Below is a small trained network, with its code and all its weights. Each question gives an input and a target symbol and asks what happens when units are switched off, that is, made to give their printed mean instead of their output.

import numpy as np


def w(rows, s, z=0):
    codes = np.array(rows[::2]) - 128.0
    scale = np.full(codes.shape[1], s)
    scale[-1] = z or s
    return codes * scale


def f(y):
    return np.maximum(y, 0)


def softmax(a):
    e = np.exp(a - a.max(-1, keepdims=True))
    return e / e.sum(-1, keepdims=True)


def log_softmax(a):
    a = a - a.max(-1, keepdims=True)
    return a - np.log(np.exp(a).sum(-1, keepdims=True))


def net(x, mask):
    ids = ['γημξπσψω'.index(c) for c in x.split()]
    T = len(ids)
    res = E[ids] + P[:T]
    r = res
    for j in range(2):
        rows = slice(2 * j, 2 * j + 2)
        q, k, v = (r @ M[0][rows].T for M in (Q, K, V))
        z = softmax(np.where(np.tri(T) > 0, q @ k.T / 2**0.5, -1e9)) @ v
        o = O[0][rows]
        res = res + np.where(mask[j], z, o[:, -1]) @ o[:, :-1]
    y = f(res @ A[0][:, :-1].T + A[0][:, -1])
    res = res + np.where(mask[2:6], y, B[0][:, -1]) @ B[0][:, :-1]
    return log_softmax(res[-1] @ U[:, :-1].T + U[:, -1])


Q, K, V, O, A, B = {}, {}, {}, {}, {}, {}
E = w([
[143,36,55,126,139],'γ',
[64,25,116,189,173],'η',
[75,120,50,138,106],'μ',
[162,130,85,133,113],'ξ',
[114,69,163,140,118],'π',
[79,254,183,239,85],'σ',
[138,110,35,139,233],'ψ',
[90,198,162,75,111],'ω',
],0.017)
P = w([
[191,126,50,152,99],'0',
[54,50,123,124,126],'1',
[194,136,93,135,141],'2',
[27,138,164,114,120],'3',
[186,182,137,97,161],'4',
[12,128,207,109,120],'5',
],0.011)
Q[0] = w([
[152,129,131,105,96],'H0',
[51,115,157,128,71],'H0',
[1,108,122,119,67],'H1',
[89,126,111,114,133],'H1',
],0.015)
K[0] = w([
[146,99,181,131,142],'H0',
[11,172,255,150,142],'H0',
[146,170,160,77,207],'H1',
[113,185,224,96,160],'H1',
],0.0095)
V[0] = w([
[4,103,116,201,104],'H0',
[97,225,86,214,140],'H0',
[188,96,155,198,113],'H1',
[147,110,165,78,17],'H1',
],0.011)
O[0] = w([
[79,92,181,88,165,246],'H0',
[141,127,144,173,75,172],'H0',
[203,137,255,98,174,132],'H1',
[69,179,170,32,64,98],'H1',
],0.0099,0.012)
A[0] = w([
[138,116,79,195,135,171],'N0',
[246,87,133,91,85,166],'N1',
[53,77,148,76,170,2],'N2',
[155,113,79,128,79,201],'N3',
],0.011,0.0044)
B[0] = w([
[64,187,99,132,133,184],'N0',
[142,25,137,188,19,161],'N1',
[216,182,59,108,94,250],'N2',
[157,134,136,2,99,150],'N3',
],0.0089,0.013)
U = w([
[122,45,87,135,89,24],'γ',
[39,59,108,180,227,178],'η',
[16,130,70,111,84,104],'μ',
[223,134,96,166,90,27],'ξ',
[57,1,223,107,113,205],'π',
[172,180,144,192,123,106],'σ',
[163,160,50,187,129,39],'ψ',
[161,164,165,32,153,254],'ω',
],0.0068,0.0042)

Each question gives the input, a string of symbols that net reads in full, and the target symbol t.
The units are the heads (2 rows each of Q, K, V and O) and the neurons (one row each of A and B). Each row of codes is followed by its name. A weight is (code - 128) times the scale printed after its matrix; where a second scale follows, it is the last column's (O, A, B and U).
mask holds one flag per unit, heads first, then neurons. A switched-off unit (its flag False) gives its mean, the last column of its rows in O or B, instead of its output. The means were averaged over made-up inputs and are rounded, as every weight is.
A unit's drop is (log p(t) with every unit on - log p(t) with that unit switched off) / (log p(t) with every unit on - log p(t) with every unit switched off).
The circuit of an input: a set's keep is (log p(t) with only the set's units on - log p(t) with every unit switched off) / (log p(t) with every unit on - log p(t) with every unit switched off). Starting from all 6 units, units are removed one at a time, each time the one whose removal leaves the highest keep (on an exact tie, the one counted first), for as long as the keep stays at least 0.8.
circuit, biggest first: the units of the circuit, biggest drop first
k most important neurons: the k neurons with the biggest drops, biggest first
which heads matter: for each layer, one digit per head in row order, 1 if its drop is at least 0.15 and else 0, layers parted by /
drop when u is switched off: that unit's drop, to one decimal
input μ η π σ π ξ, target π: circuit, biggest first : H0
input π γ π η π ξ, target ω: 2 most important neurons : N2; N1
input σ π π π, target ω: which heads matter : 11
input σ ω η ω μ, target μ: which heads matter : 01
input ω π μ ω π γ, target μ: which heads matter : 01
input μ π η γ, target ω: which heads matter : 10
input γ η ξ γ π μ, target ω: circuit, biggest first : N2; H0; H1
input π π π γ, target ω: circuit, biggest first : H1; H0; N2
input ψ ξ σ μ, target π: which heads matter : 11
input η σ γ ψ μ π, target η: 2 most important neurons : N1; N3
input ψ π μ π, target ω: which heads matter : 10
input μ μ ξ σ, target π: which heads matter : 10
input γ μ σ ξ, target π: circuit, biggest first : N2; H0
input ψ π γ γ ω ξ, target μ: which heads matter : 01
input σ ω γ ξ μ, target μ: which heads matter : 11
input ξ ξ η σ γ ω, target μ: circuit, biggest first : H1
input γ ω π, target π: which heads matter : 01
input ψ ω π η, target μ: which heads matter : 01
input γ γ ω ξ, target μ: which heads matter : 11
input ω ω γ ψ, target μ: most important neuron : N0
input μ μ η ξ ψ ξ, target η: drop when N3 is switched off : 0.0
input η μ ω π ω π, target μ: drop when N0 is switched off : -0.2
input σ γ σ σ π, target π: drop when N1 is switched off : 0.1
